Where the symbols take the points:
w: sd->zp, jh->jc, jb->sg, lg->tj, lc->jh, cd->hn, mh->gq, mz->gm, hj->cd, cc->cg, zg->bs, tm->lf, lq->sf, gr->pn, zp->fh, dh->ls, ll->tm, qj->rg, mf->fm, rp->hq, pp->tc, jc->rh, fq->hj, sc->lq, ql->nr, rj->sd, hs->pz, qn->dh, mb->rf, tb->bf, gq->gr, tc->hs, nr->nt, tg->zh, nt->ll, md->ft, pn->qn, hq->cc, ft->qp, pq->nb, bf->qc, rr->jt, zf->tr, gt->jq, bq->mb, rf->lc, bz->gn, pf->hc, bn->rp, bm->sc, rg->bz, mn->pf, hz->jl, qc->mz, sg->pp, nh->pq, lf->hl, rh->qr, cg->mc, fg->lz, fh->zs, mj->jb, nm->rr, pz->pc, bp->pm, jd->mh, qr->bp, jq->ht, sf->jr, qm->fg, jr->qm, tr->ng, gn->ff, ff->bq, hc->ms, nb->gt, jt->mf, fm->mg, hl->ns, ls->sb, ms->hm, zs->nm, dn->fd, ht->zg, sb->bn, ns->mn, sj->rn, bc->dd, gp->bc, mc->mj, qp->zt, zh->lg, dc->md, pc->tb, hn->dc, ng->dn, tj->zf, fd->ql, lz->gp, jl->fq, gm->sj, zt->bm, hm->dt, dt->jd, mg->hz, rn->rj, bs->tg, dd->qj, pm->nh
n: sd->pf, jh->rr, jb->tj, lg->bm, lc->nm, cd->bn, mh->rh, mz->tm, hj->sb, cc->bs, zg->md, tm->qj, lq->pp, gr->bp, zp->hc, dh->pq, ll->dd, qj->gm, mf->gq, rp->ht, pp->tr, jc->jt, fq->ls, sc->sg, ql->lz, rj->mn, hs->dn, qn->nh, mb->fh, tb->nr, gq->qr, tc->ng, nr->gp, tg->qp, nt->bc, md->cc, pn->pm, hq->zg, ft->cg, pq->fq, bf->nt, rr->jd, zf->lq, gt->cd, bq->zp, rf->zs, bz->rn, pf->bq, bn->jq, bm->jb, rg->sj, mn->ff, hz->qn, qc->ll, sg->zf, nh->jl, lf->rg, rh->mf, cg->tg, fg->pc, fh->ms, mj->lg, nm->dt, pz->fd, bp->mg, jd->jc, qr->fm, jq->hn, sf->tc, qm->pz, jr->hs, tr->sf, gn->rj, ff->sd, hc->mb, nb->hj, jt->mh, fm->gr, hl->bz, ls->nb, ms->rf, zs->hm, dn->qm, ht->dc, sb->gt, ns->gn, sj->hl, bc->qc, gp->bf, mc->zh, qp->mc, zh->zt, dc->hq, pc->ql, hn->rp, ng->jr, tj->sc, fd->fg, lz->tb, jl->dh, gm->lf, zt->mj, hm->lc, dt->jh, mg->pn, rn->ns, bs->ft, dd->mz, pm->hz
o: sd->ff, jh->dt, jb->bm, lg->mj, lc->hm, cd->gt, mh->jt, mz->dd, hj->nb, cc->md, zg->hq, tm->mz, lq->zf, gr->fm, zp->bq, dh->jl, ll->qc, qj->tm, mf->rh, rp->hn, pp->lq, jc->jd, fq->pq, sc->tj, ql->pc, rj->gn, hs->jr, qn->hz, mb->hc, tb->lz, gq->mf, tc->sf, nr->tb, tg->cg, nt->bf, md->zg, pn->mg, hq->dc, ft->bs, pq->dh, bf->gp, rr->jh, zf->sg, gt->sb, bq->pf, rf->ms, bz->hl, pf->sd, bn->cd, bm->lg, rg->lf, mn->rj, hz->pm, qc->bc, sg->sc, nh->qn, lf->gm, rh->mh, cg->ft, fg->fd, fh->mb, mj->zt, nm->lc, pz->qm, bp->gr, jd->rr, qr->gq, jq->bn, sf->tr, qm->dn, jr->ng, tr->pp, gn->ns, ff->mn, hc->zp, nb->ls, jt->jc, fm->qr, hl->sj, ls->fq, ms->fh, zs->rf, dn->hs, ht->rp, sb->hj, ns->rn, sj->rg, bc->nt, gp->nr, mc->qp, qp->tg, zh->mc, dc->ht, pc->fg, hn->jq, ng->tc, tj->jb, fd->pz, lz->ql, jl->nh, gm->qj, zt->zh, hm->zs, dt->nm, mg->bp, rn->bz, bs->cc, dd->ll, pm->pn
t: sd->bq, jh->jd, jb->sc, lg->jb, lc->dt, cd->jq, mh->mf, mz->qj, hj->gt, cc->ft, zg->cc, tm->gm, lq->tr, gr->mg, zp->mb, dh->fq, ll->mz, qj->lf, mf->qr, rp->dc, pp->sf, jc->mh, fq->nb, sc->zf, ql->tb, rj->ff, hs->qm, qn->jl, mb->ms, tb->gp, gq->fm, tc->jr, nr->bf, tg->mc, nt->qc, md->bs, pn->hz, hq->md, ft->tg, pq->ls, bf->bc, rr->jc, zf->pp, gt->bn, bq->hc, rf->hm, bz->ns, pf->zp, bn->hn, bm->tj, rg->hl, mn->sd, hz->nh, qc->dd, sg->lq, nh->dh, lf->sj, rh->gq, cg->qp, fg->ql, fh->rf, mj->bm, nm->jh, pz->fg, bp->pn, jd->jt, qr->gr, jq->rp, sf->ng, qm->fd, jr->dn, tr->tc, gn->mn, ff->pf, hc->fh, nb->sb, jt->rh, fm->bp, hl->rn, ls->hj, ms->zs, zs->lc, dn->pz, ht->hq, sb->cd, ns->rj, sj->bz, bc->ll, gp->nt, mc->zt, qp->zh, zh->mj, dc->zg, pc->lz, hn->ht, ng->hs, tj->sg, fd->pc, lz->nr, jl->pq, gm->rg, zt->lg, hm->nm, dt->rr, mg->pm, rn->gn, bs->cg, dd->tm, pm->qn
b: sd->hl, jh->fh, jb->tg, lg->ft, lc->zp, cd->dh, mh->lc, mz->nr, hj->qn, cc->jq, zg->cd, tm->gp, lq->mj, gr->jc, zp->ns, dh->bp, ll->lz, qj->bf, mf->dt, rp->nb, pp->lg, jc->zs, fq->pn, sc->mc, ql->jr, rj->lf, hs->zf, qn->qr, mb->rj, tb->dn, gq->jh, tc->tj, nr->qm, tg->dc, nt->fg, md->bn, pn->rh, hq->gt, ft->rp, pq->mg, bf->fd, rr->ms, zf->zt, gt->jl, bq->rn, rf->sd, bz->mz, pf->bz, bn->pq, bm->cg, rg->qc, mn->rg, hz->gq, qc->ql, sg->zh, nh->fm, lf->bc, rh->nm, cg->ht, fg->tc, fh->mn, mj->bs, nm->hc, pz->tr, bp->jt, jd->rf, qr->rr, jq->fq, sf->jb, qm->pp, jr->sg, tr->bm, gn->gm, ff->sj, hc->gn, nb->hz, jt->hm, fm->jd, hl->dd, ls->pm, ms->ff, zs->pf, dn->lq, ht->hj, sb->nh, ns->qj, sj->ll, bc->pc, gp->pz, mc->zg, qp->hq, zh->md, dc->sb, pc->ng, hn->ls, ng->sc, tj->qp, fd->sf, lz->hs, jl->gr, gm->nt, zt->cc, hm->bq, dt->mb, mg->mh, rn->tm, bs->hn, dd->tb, pm->mf

The rows follow the links: the fewer symbols apart two points are, the more alike their rows tend to be.

Each row is also shifted at random along 4 hidden directions that mean nothing.

Some points, each with a row of numbers:
ms: -86 12 5 -55 62 16 74 -79 -50 76 -18 -143 115 -28 21 110 95 17 -94 89 103 -35 -18 43 112 -13 34 -52 -111 -53 -2 -108 -16 133 -16 -13 -120 58 -46 36 -125 35 15 52 -10 -25 -15 -67 -114 59 18 20 6 20 -93 -87 -10 -99 -144 30 -14 -56 80 -41 46 27 -65 23
cg: 253 -118 -2 81 -71 38 -74 37 -80 4 24 78 -99 65 -78 -259 -23 120 93 -17 -160 17 -14 -101 -98 7 31 41 128 -115 -33 112 14 -162 22 -108 74 68 46 34 102 -8 -73 5 36 125 -32 -78 111 -173 -62 -35 -112 -69 126 -12 34 20 37 101 -94 38 -62 95 -143 -90 44 131
hl: -305 41 21 -62 96 46 61 4 68 37 -50 -23 -81 81 -63 -107 39 33 78 26 -92 -43 81 84 40 11 44 67 9 114 10 28 -18 -62 153 -64 -74 -87 13 -3 -75 41 125 32 113 -61 -34 29 58 27 62 -71 33 72 48 -127 -32 25 -15 -9 136 119 121 5 -2 38 93 125
hq: -118 -92 38 12 -88 -1 -8 -97 -171 68 71 43 67 -15 68 -130 -126 -136 -6 -162 -79 91 -12 -54 -49 -54 -59 40 115 -61 57 8 -64 -140 -89 -27 112 138 122 55 186 -108 -154 -136 -64 33 14 -71 33 -109 -95 49 -91 -45 -13 89 -21 -64 -1 75 -168 14 -57 115 -75 -86 -131 -24
sd: -41 10 13 -99 113 52 110 -84 -25 86 -27 -111 15 52 -5 -73 40 -65 -13 -20 -34 -3 69 72 87 -31 31 49 -41 71 13 -52 -52 -22 73 -78 -102 -6 58 47 -85 32 87 5 57 -104 -13 -8 -1 56 48 -44 34 67 -62 -112 -32 -63 -94 22 58 85 139 21 13 50 4 87
ht: 204 -46 52 17 -73 -1 -36 -31 -70 54 32 91 19 14 -6 -101 -68 4 69 -38 -102 -2 -11 -6 -38 -6 -15 27 125 -21 52 53 -30 -114 11 1 77 66 20 7 149 -87 -101 -81 -1 85 -28 -69 52 -107 -60 36 -94 -16 84 17 -38 -9 14 36 -78 21 -35 71 -63 -102 -64 43
tb: -295 40 -28 88 -38 -17 -79 143 51 -98 -75 37 -8 -29 32 137 38 81 -12 70 100 7 -16 -60 -30 10 -43 -78 -8 -61 12 34 55 103 -46 49 39 -6 -31 -109 -38 55 107 63 28 60 95 107 -86 3 -62 -8 60 -71 73 -1 77 42 119 -35 69 -24 -14 -47 31 73 75 -44
jc: 205 41 46 7 -63 81 37 -76 -35 114 37 -93 43 -107 88 49 -1 -55 -100 32 60 65 -65 -60 -51 -68 -106 38 -109 -199 -79 -108 42 103 -29 -89 -106 31 54 87 -79 11 -71 69 -69 60 16 -78 5 -74 -86 -16 45 -138 -53 53 -58 -80 -77 143 -67 -45 28 7 65 3 -79 36
mb: -47 6 4 -73 102 53 84 -59 27 68 -8 -101 -22 44 -70 -61 87 56 1 80 -25 -54 21 61 74 11 74 28 -78 27 -50 -41 -6 19 103 -80 -137 -40 -32 62 -134 54 44 77 49 -50 -74 -66 20 32 85 -48 9 54 -43 -112 -28 -29 -125 32 44 27 95 -21 4 17 29 117
ns: -233 27 37 -30 27 39 65 -40 -96 97 -70 -100 137 -13 97 76 45 -58 -70 19 73 30 30 19 86 -67 -54 -32 -25 -67 83 -65 -43 77 -23 -36 -52 96 66 -28 -51 14 100 -5 46 -6 82 17 -138 2 -93 4 38 -32 -15 -111 -4 -116 -49 49 26 42 138 23 39 69 -53 44
cc: 394 -81 -8 -36 27 -57 16 -55 -89 -10 31 50 26 73 -31 -118 -61 -74 49 -125 -92 -4 50 49 45 13 67 9 115 132 81 46 -87 -152 -19 34 99 55 38 11 137 -76 -53 -135 3 -63 -26 -8 20 21 42 44 -90 106 -22 -2 2 -7 -7 -54 -52 44 -30 60 -79 -60 -48 -24
hz: 36 86 98 45 -152 40 -57 -13 51 90 46 68 15 -119 43 97 -41 46 11 87 6 -8 -108 -37 -103 -12 -125 23 -17 -170 -43 -27 76 79 25 6 -34 -11 -68 24 25 -56 -141 30 -68 177 -38 -98 61 -131 -97 32 -1 -135 90 92 -96 1 8 87 -52 -81 -44 -11 74 -87 -82 18
lz: 155 44 -18 73 -33 13 -56 130 34 -82 -83 27 -33 -7 57 62 4 0 -5 -2 59 57 27 -71 -51 -26 -79 -21 15 -48 21 49 37 46 -35 3 53 -20 61 -106 -20 54 146 39 54 24 128 151 -48 -8 -87 -34 91 -82 76 4 67 38 149 -18 88 49 20 -8 28 103 94 -26
qp: 120 -113 -47 60 -33 -79 -67 30 -123 -57 -10 28 92 23 -22 27 38 109 -9 26 41 -35 -38 -44 43 29 80 -123 67 -59 52 37 -29 2 -107 65 101 150 -68 -43 81 -18 -55 -35 -11 70 5 -51 -121 -20 -28 74 -121 13 13 -34 91 -40 -14 -19 -111 -84 -82 15 -87 -60 -42 -35
pn: -69 86 54 -48 -33 -22 9 -51 132 34 77 54 -28 -66 -35 91 -26 2 28 55 -11 -67 -56 73 -22 44 -13 39 -59 59 -57 -39 39 39 73 78 -63 -116 -122 49 -5 -55 -129 4 -72 13 -115 -79 95 24 79 40 2 35 -11 96 -114 54 -45 -34 -1 -79 -53 -63 82 -79 -54 -42
mj: 167 -121 -94 21 55 -84 -30 32 -42 -118 16 31 -32 85 -102 -95 22 71 30 -40 -33 -39 19 -9 33 61 149 -51 56 91 -1 65 -30 -87 -45 39 89 36 -40 -7 52 6 -22 -33 1 -51 -41 -2 -10 48 96 19 -91 105 -38 -20 94 34 -1 -74 -52 -25 -89 5 -112 -31 47 -40
jr: 13 -47 -104 20 65 -47 -23 79 52 -171 7 20 -124 61 -41 -82 -25 -52 2 -112 -15 45 56 -39 -35 31 64 13 -1 126 -44 59 10 -68 -43 9 73 -79 50 -13 1 51 66 -1 -8 -131 34 132 47 93 95 -45 43 60 -62 69 93 98 95 -94 42 32 -75 -18 -43 71 116 -93
zp: 71 2 27 -55 51 81 94 -89 -91 123 -25 -142 79 -4 70 -35 31 -84 -75 -10 24 49 27 5 58 -70 -38 32 -59 -75 15 -84 -41 28 2 -103 -97 68 103 54 -84 26 57 20 29 -39 37 -29 -48 -13 -53 -31 32 -30 -62 -84 -21 -116 -104 97 -6 54 137 42 18 56 -43 85
jq: 358 11 61 5 -62 -44 -49 -5 -10 41 -1 110 65 2 -25 47 -16 77 87 53 -39 -81 -24 63 26 33 7 -37 104 29 85 45 -21 -25 37 94 57 40 -94 -49 112 -82 -68 -72 13 101 -44 -63 -16 -48 -30 71 -87 30 107 -29 -48 -5 6 -35 -24 -23 -24 8 -6 -101 -66 7
bp: 101 91 67 11 -82 19 -33 -3 122 54 40 44 -29 -89 -25 112 16 106 22 145 19 -73 -97 17 -55 35 -49 14 -63 -86 -79 -32 83 100 73 31 -82 -76 -142 25 -45 -18 -100 76 -48 118 -86 -98 62 -58 -1 17 9 -68 59 53 -96 35 -32 33 -3 -99 -40 -65 77 -72 -32 23
gm: -369 54 12 -42 68 5 39 15 27 8 -69 -23 24 34 20 49 23 -43 10 -2 16 -10 64 66 66 -13 -9 -1 0 98 67 -3 -34 15 43 13 -21 -30 25 -56 -38 19 134 -11 68 -63 44 85 -49 67 5 -14 55 49 11 -84 -5 -13 17 -46 116 73 98 -12 37 66 29 13
bn: 54 11 52 -17 -46 -71 -40 -22 18 25 19 113 63 -4 -47 76 -16 70 76 57 -24 -102 -38 85 41 51 33 -48 79 72 76 30 -27 -14 33 127 49 19 -137 -36 113 -90 -99 -79 -12 74 -78 -79 -9 -11 18 90 -95 67 70 -6 -54 14 -15 -68 -28 -57 -50 -21 0 -118 -73 -27
sb: -256 2 64 -42 -72 -36 12 -117 -36 71 92 75 60 -49 39 -15 -131 -150 18 -116 -60 24 -19 45 -28 -15 -55 51 64 59 50 -22 -47 -87 -23 63 65 19 26 53 163 -139 -171 -147 -89 -1 -47 -63 69 -32 -13 77 -51 21 -31 128 -98 -11 -17 -9 -100 -18 -71 44 12 -107 -138 -81
qm: -59 -28 -96 -16 82 -49 20 31 32 -153 16 -8 -84 46 19 -50 -72 -187 -28 -193 7 97 84 -15 -20 -4 23 35 -5 181 -7 21 -28 -78 -75 26 85 -79 116 -17 25 25 76 -59 -27 -202 71 177 27 133 86 -32 82 78 -120 102 73 72 102 -110 52 58 -54 -2 -7 103 72 -154
hn: -57 -14 33 -23 -32 -113 -18 -60 -56 12 24 72 164 -21 7 155 -21 -4 12 10 43 -79 -33 91 104 40 42 -98 70 95 122 -11 -64 21 -58 180 80 89 -126 -47 130 -114 -111 -131 -48 20 -45 -67 -106 48 13 137 -108 94 -11 3 -27 -38 -44 -103 -70 -97 -60 -23 5 -101 -143 -109
fm: 410 96 59 -25 -40 29 10 -33 100 63 34 6 -8 -78 7 98 1 9 -1 74 23 -35 -50 30 -31 7 -59 31 -75 -31 -53 -56 49 82 62 19 -86 -80 -74 33 -50 -13 -62 41 -42 46 -57 -53 52 -15 10 11 41 -32 10 52 -90 17 -36 19 15 -53 2 -49 92 -31 -39 5
dt: -120 29 -6 -59 44 -11 83 -97 -12 57 22 -131 114 -65 27 162 72 -24 -119 73 132 -36 -41 37 97 -1 21 -53 -154 -30 -35 -140 -2 159 -42 30 -122 31 -77 58 -119 12 -45 38 -68 -49 -42 -80 -96 85 52 43 15 25 -147 -11 -26 -83 -151 9 -38 -107 25 -65 73 14 -93 -44
mh: 185 48 38 -33 -25 68 57 -92 25 93 66 -71 -8 -80 47 5 -23 -85 -62 -3 12 47 -44 -16 -52 -43 -76 77 -103 -83 -90 -95 33 47 15 -68 -105 -43 42 99 -67 2 -86 46 -75 -2 -26 -64 70 -31 -6 -23 56 -69 -72 82 -79 -28 -74 90 -40 -29 10 -5 66 -1 -61 14
rh: -126 40 43 3 -78 67 26 -80 13 94 75 -62 -3 -113 52 26 -23 -40 -73 33 30 50 -85 -60 -87 -40 -96 49 -109 -170 -114 -99 64 77 -8 -74 -100 -16 16 106 -59 -6 -128 64 -95 56 -31 -102 66 -78 -40 -8 36 -123 -53 108 -77 -36 -73 123 -87 -72 -23 -5 68 -28 -81 13
dd: -117 53 45 52 -61 86 -25 63 -48 50 -80 -11 22 -33 129 2 -31 -68 -18 -32 25 111 24 -80 -70 -93 -167 30 39 -142 53 18 15 17 -18 -83 21 44 161 -66 -2 24 134 23 63 72 155 109 -39 -97 -188 -52 95 -157 98 -25 18 -39 117 95 61 103 97 58 28 90 30 55
lf: -380 36 52 24 -32 94 4 30 -38 75 -63 -30 10 -9 72 -36 0 -12 2 8 -15 63 21 -45 -36 -70 -102 39 21 -115 29 4 8 7 29 -104 -25 32 113 -30 -30 25 104 34 68 59 88 40 -13 -89 -131 -55 54 -110 91 -64 -8 -45 46 100 54 95 110 54 13 56 23 103
zh: 52 -138 -63 29 13 -36 -23 -7 -97 -65 48 26 -51 72 -59 -187 -34 -2 25 -103 -83 28 19 -54 -26 14 87 4 78 20 -13 64 -34 -144 -57 -34 99 66 55 40 95 -13 -68 -54 -20 -27 -26 -29 43 -29 34 -2 -91 34 -28 27 68 10 1 2 -105 7 -87 63 -130 -45 14 -6

Start here and follow the symbols in turn, left to right. Where do you end up?
Answers are names.
-25 56 35 82 -78 76 -43 95 -33 16 -89 6 6 -38 134 16 -32 -52 -19 -27 35 118 19 -103 -86 -87 -166 17 43 -162 40 30 34 35 -33 -75 37 36 152 -79 -4 31 138 26 60 78 170 127 -42 -101 -200 -49 103 -168 109 -8 36 -23 146 88 64 93 70 52 30 102 38 39
t o o: bc
33 -71 -73 115 -69 9 -57 75 -98 -101 -6 -22 -5 -32 107 -28 -51 -94 -91 -126 69 164 -10 -181 -104 -60 -85 -24 11 -160 -25 19 25 7 -181 -57 107 87 159 -22 37 37 25 6 -49 8 151 113 -47 -47 -124 -28 52 -143 -34 108 119 -6 123 58 -79 -2 -74 43 -46 84 31 -83
o t n: hs
-296 -100 -128 65 43 -79 -68 97 37 -192 20 35 -112 60 -114 -58 41 121 11 -1 5 -23 -10 -62 -23 79 143 -56 -6 52 -82 72 38 -25 -50 30 65 -35 -77 -8 -14 62 0 45 -18 -44 -28 37 15 66 117 -16 -40 56 -41 35 126 92 43 -76 -29 -63 -133 -43 -83 2 118 -66
o b o n: mj
372 49 39 -89 90 36 112 -71 -99 106 -95 -121 161 14 122 73 23 -162 -73 -53 71 41 92 79 136 -83 -59 -11 -13 48 136 -77 -93 45 -15 -19 -46 81 121 -46 -45 6 173 -56 74 -99 113 83 -152 77 -65 -4 67 37 -51 -135 -7 -126 -42 7 88 108 197 31 59 110 -59 22
o b: qj
-469 -10 -52 70 -43 -11 -47 78 -10 -97 -11 3 -18 -36 83 44 -41 -82 -60 -81 70 106 -3 -107 -73 -34 -71 -14 -16 -61 -17 6 32 32 -117 1 70 8 88 -40 12 25 47 5 -37 -18 115 124 -32 8 -67 -19 67 -81 -27 93 79 27 115 -7 -5 -6 -57 2 9 80 37 -105
b b: sc
111 -137 -106 18 44 -67 4 -13 -107 -116 37 -15 -4 57 -7 -109 -42 -100 -43 -171 -10 71 37 -53 12 3 78 -24 42 76 6 25 -55 -102 -136 9 118 70 88 25 81 -8 -34 -81 -45 -120 33 49 -18 64 53 14 -41 68 -120 61 104 2 20 -51 -93 -3 -87 41 -98 17 3 -109
n n: sc
260 41 99 -41 -84 63 21 -96 26 111 98 91 -88 -28 31 -191 -180 -185 79 -149 -176 80 18 13 -140 -50 -128 191 82 33 -12 17 -7 -187 77 -67 23 -74 134 91 139 -104 -130 -96 -44 13 -45 -35 228 -112 -43 -19 11 -45 44 145 -149 38 43 78 -34 97 -15 93 11 -78 -61 35
n t o: nb
167 24 19 -72 110 77 82 -24 41 73 -42 -79 -70 80 -79 -116 81 74 51 74 -83 -63 58 77 60 4 62 61 -30 55 -25 -6 -15 -33 156 -102 -129 -61 -4 36 -127 68 111 72 105 -43 -53 -31 51 16 68 -79 18 61 31 -165 -39 -15 -85 39 104 98 148 5 -13 32 79 178
o n w: hc
230 79 75 -59 -50 -9 21 -79 71 71 68 74 0 -54 20 29 -98 -106 42 -44 -53 -7 -19 77 -35 -1 -64 74 20 93 14 -23 -8 -42 52 60 -9 -77 -17 36 83 -96 -111 -79 -55 -8 -62 -34 99 -3 19 40 10 24 9 102 -127 32 0 -23 0 0 -28 -1 66 -71 -83 -47
t o: dh
287 -121 -57 80 -29 -30 -73 64 -85 -70 -8 43 -24 56 -58 -101 28 136 28 16 -26 -10 -21 -83 -20 30 78 -60 77 -82 -1 84 6 -52 -53 -19 91 99 -17 -20 55 18 -30 12 15 74 2 -31 -28 -65 -25 3 -99 -23 49 -32 101 3 23 20 -81 -24 -72 32 -122 -41 37 32
n w b: tg
152 37 20 -29 7 47 56 -66 -8 80 16 -110 54 -65 37 77 54 1 -89 74 78 3 -45 -7 25 -29 -26 -1 -119 -109 -62 -105 25 118 -2 -51 -124 9 -23 69 -112 28 -32 74 -39 10 -22 -79 -32 -1 -10 -5 26 -49 -73 -15 -39 -69 -107 74 -29 -61 47 -30 56 13 -51 34
w o: jd
-18 79 26 -17 55 1 14 64 33 3 -115 -16 55 20 35 129 56 20 12 60 62 -37 53 72 89 -8 -20 -42 6 70 99 4 -24 74 43 41 -20 -11 -12 -114 -54 32 188 5 99 -20 79 105 -111 65 -29 -5 64 35 65 -128 13 -23 45 -59 149 70 120 -28 63 81 46 16
o b n: bf
-258 74 36 -71 -10 -23 34 -93 129 35 113 32 -43 -65 -40 47 -59 -65 15 -3 -29 -42 -41 75 -28 35 -8 64 -71 97 -74 -62 22 6 62 67 -66 -132 -88 90 5 -60 -151 -20 -102 -49 -128 -77 128 48 115 31 10 60 -73 134 -120 59 -60 -45 -18 -71 -72 -55 85 -73 -66 -69
t b: mf
-157 40 21 -33 -16 56 46 -77 54 71 81 -67 -50 -65 -12 -11 7 -11 -46 45 3 11 -59 -15 -51 -12 -24 62 -121 -84 -125 -83 52 51 37 -64 -121 -61 -23 117 -89 9 -109 77 -76 6 -81 -105 97 -27 40 -25 26 -46 -76 74 -73 -6 -97 86 -54 -62 -11 -24 48 -28 -40 32
b w: dt
112 1 -53 30 -5 -9 1 45 -54 -91 -30 -28 31 -27 144 41 -83 -229 -93 -183 81 166 59 -81 -41 -72 -104 1 5 13 45 -2 -21 1 -147 4 98 23 189 -54 40 10 102 -57 -25 -105 177 192 -68 54 -84 -18 109 -55 -74 100 75 -6 135 -25 23 58 -6 26 27 135 13 -143
b o o: tr
